Below is a small trained network, with its code and all its weights. Each question gives an input and a class and asks what happens when units are switched off, that is, made to give their printed mean instead of their output.

import numpy as np


def w(rows, s, z=0):
    codes = np.array(rows[::2]) - 128.0
    scale = np.full(codes.shape[1], s)
    scale[-1] = z or s
    return codes * scale


def f(y):
    return y / 2 * (1 + np.tanh(0.7978845608 * (y + 0.044715 * y**3)))


def log_softmax(a):
    a = a - a.max(-1, keepdims=True)
    return a - np.log(np.exp(a).sum(-1, keepdims=True))


def net(x, mask):
    res = np.array(x, float).reshape(1, 6) / 4 @ E
    y = f(res @ A[0][:, :-1].T + A[0][:, -1])
    res = res + np.where(mask, y, B[0][:, -1]) @ B[0][:, :-1]
    return log_softmax(res[-1] @ U[:, :-1].T + U[:, -1])


A, B = {}, {}
E = w([
[133,139,109,81,141,157,155],'x0',
[123,142,137,77,116,121,116],'x1',
[176,94,207,82,154,222,75],'x2',
[67,131,158,152,14,172,177],'x3',
[191,94,119,166,107,117,106],'x4',
[82,1,74,108,119,135,72],'x5',
],0.0082)
A[0] = w([
[129,66,171,140,74,167,227,129],'n1',
[172,130,85,135,232,129,87,74],'n2',
[143,218,154,123,62,139,96,154],'n3',
[80,94,81,122,123,125,74,151],'n4',
[141,177,158,135,145,98,168,175],'n5',
[120,153,117,100,63,117,97,254],'n6',
[116,156,92,148,52,77,150,79],'n7',
[176,134,250,142,164,156,132,112],'n8',
[77,152,75,133,101,7,137,173],'n9',
[81,101,92,147,142,139,82,70],'n10',
[124,132,192,140,103,204,60,84],'n11',
[94,160,133,182,181,126,66,113],'n12',
[170,163,104,96,204,98,105,141],'n13',
[69,91,117,141,147,119,86,127],'n14',
[89,30,95,83,118,135,128,141],'n15',
[157,152,141,145,138,125,147,159],'n16',
[134,117,193,118,155,183,104,92],'n17',
[161,193,126,56,110,144,103,224],'n18',
],0.011,0.0026)
B[0] = w([
[2,226,92,173,136,117,129,204],'n1',
[105,191,53,150,98,123,67,213],'n2',
[119,161,168,187,125,176,145,190],'n3',
[211,200,168,100,95,152,130,198],'n4',
[229,52,180,168,87,165,209,190],'n5',
[52,113,88,229,163,173,160,176],'n6',
[93,175,95,68,189,74,128,204],'n7',
[114,111,128,166,142,118,203,200],'n8',
[167,54,120,105,194,131,131,254],'n9',
[135,143,132,108,95,147,174,166],'n10',
[103,118,15,31,185,63,82,191],'n11',
[73,130,124,150,94,167,132,149],'n12',
[100,193,111,192,102,196,31,204],'n13',
[133,179,206,170,68,100,169,178],'n14',
[227,138,225,129,103,198,179,227],'n15',
[148,121,198,122,84,152,148,153],'n16',
[157,69,86,72,223,41,186,179],'n17',
[102,92,142,129,88,127,138,184],'n18',
],0.0065,0.0078)
U = w([
[229,142,226,120,75,206,206,71],'0',
[135,104,9,28,229,8,206,44],'1',
[1,214,66,150,70,182,29,63],'2',
[119,106,130,132,120,161,144,254],'3',
],0.0075,0.0031)

Each question gives the input, the list of numbers given to net, and the class t.
The units are the neurons (one row each of A and B). Each row of codes is followed by its name. A weight is (code - 128) times the scale printed after its matrix; where a second scale follows, it is the last column's (A, B and U).
mask holds one flag per neuron, in row order. A switched-off neuron (its flag False) gives its mean, the last column of its row in B, instead of its output. The means were averaged over made-up inputs and are rounded, as every weight is.
A unit's drop is (log p(t) with every unit on - log p(t) with that unit switched off) / (log p(t) with every unit on - log p(t) with every unit switched off).
The circuit of an input: a set's keep is (log p(t) with only the set's units on - log p(t) with every unit switched off) / (log p(t) with every unit on - log p(t) with every unit switched off). Starting from the 12 units with the biggest drops (on a tie, the unit counted first), units are removed one at a time, each time the one whose removal leaves the highest keep (on an exact tie, the one counted first), for as long as the keep stays at least 0.8.
circuit, biggest first: the units of the circuit, biggest drop first
most important unit: the unit with the biggest drop
top k neurons: the k neurons with the biggest drops, biggest first
drop when u is switched off: that unit's drop, to one decimal
input [-6,-1,5,-3,7,-5], class 3: circuit, biggest first -> (n15, n4)
input [7,2,6,-8,-3,7], class 2: top 2 neurons -> (n2, n13)
input [-8,-2,-6,-7,0,8], class 0: circuit, biggest first -> (n15, n4)
input [-1,2,6,-5,-2,7], class 0: circuit, biggest first -> (n15)
input [8,6,-7,-3,2,-6], class 3: top 2 neurons -> (n13, n15)
input [-1,-2,4,4,4,-2], class 1: top 2 neurons -> (n11, n13)
input [5,-8,6,6,-8,2], class 1: top 2 neurons -> (n17, n11)
input [-2,-1,2,2,-1,-1], class 1: circuit, biggest first -> (n13, n15)
input [7,-5,7,3,-5,4], class 1: circuit, biggest first -> (n11, n17)
input [-8,7,8,-6,4,8], class 0: top 2 neurons -> (n15, n4)
input [-3,0,-8,4,-4,-4], class 1: top 2 neurons -> (n7, n9)
input [0,1,5,-3,-6,-3], class 1: top 2 neurons -> (n17, n15)
input [3,-1,4,-3,7,1], class 1: top 2 neurons -> (n17, n3)
input [-8,8,-3,-8,-4,5], class 2: circuit, biggest first -> (n13)
input [4,5,8,-7,-7,-4], class 1: top 3 neurons -> (n17, n8, n11)
input [1,-2,4,5,1,0], class 2: top 3 neurons -> (n1, n9, n5)
input [-4,6,-2,-8,-1,-5], class 2: top 3 neurons -> (n13, n2, n15)
input [-2,0,2,3,2,1], class 2: top 2 neurons -> (n9, n5)
input [1,-6,-4,-8,6,1], class 2: top 2 neurons -> (n13, n2)
input [0,-6,-7,-8,-8,8], class 0: most important unit -> n15
input [-1,-7,5,6,-4,-4], class 2: top 3 neurons -> (n1, n9, n15)
input [2,-6,6,-1,4,3], class 1: drop when n11 is switched off -> 0.2
input [-3,8,8,-1,-2,-3], class 1: drop when n11 is switched off -> 0.1
input [-2,-6,1,6,-3,6], class 0: drop when n4 is switched off -> 0.5
input [3,7,-1,-2,-3,6], class 0: drop when n12 is switched off -> 0.0
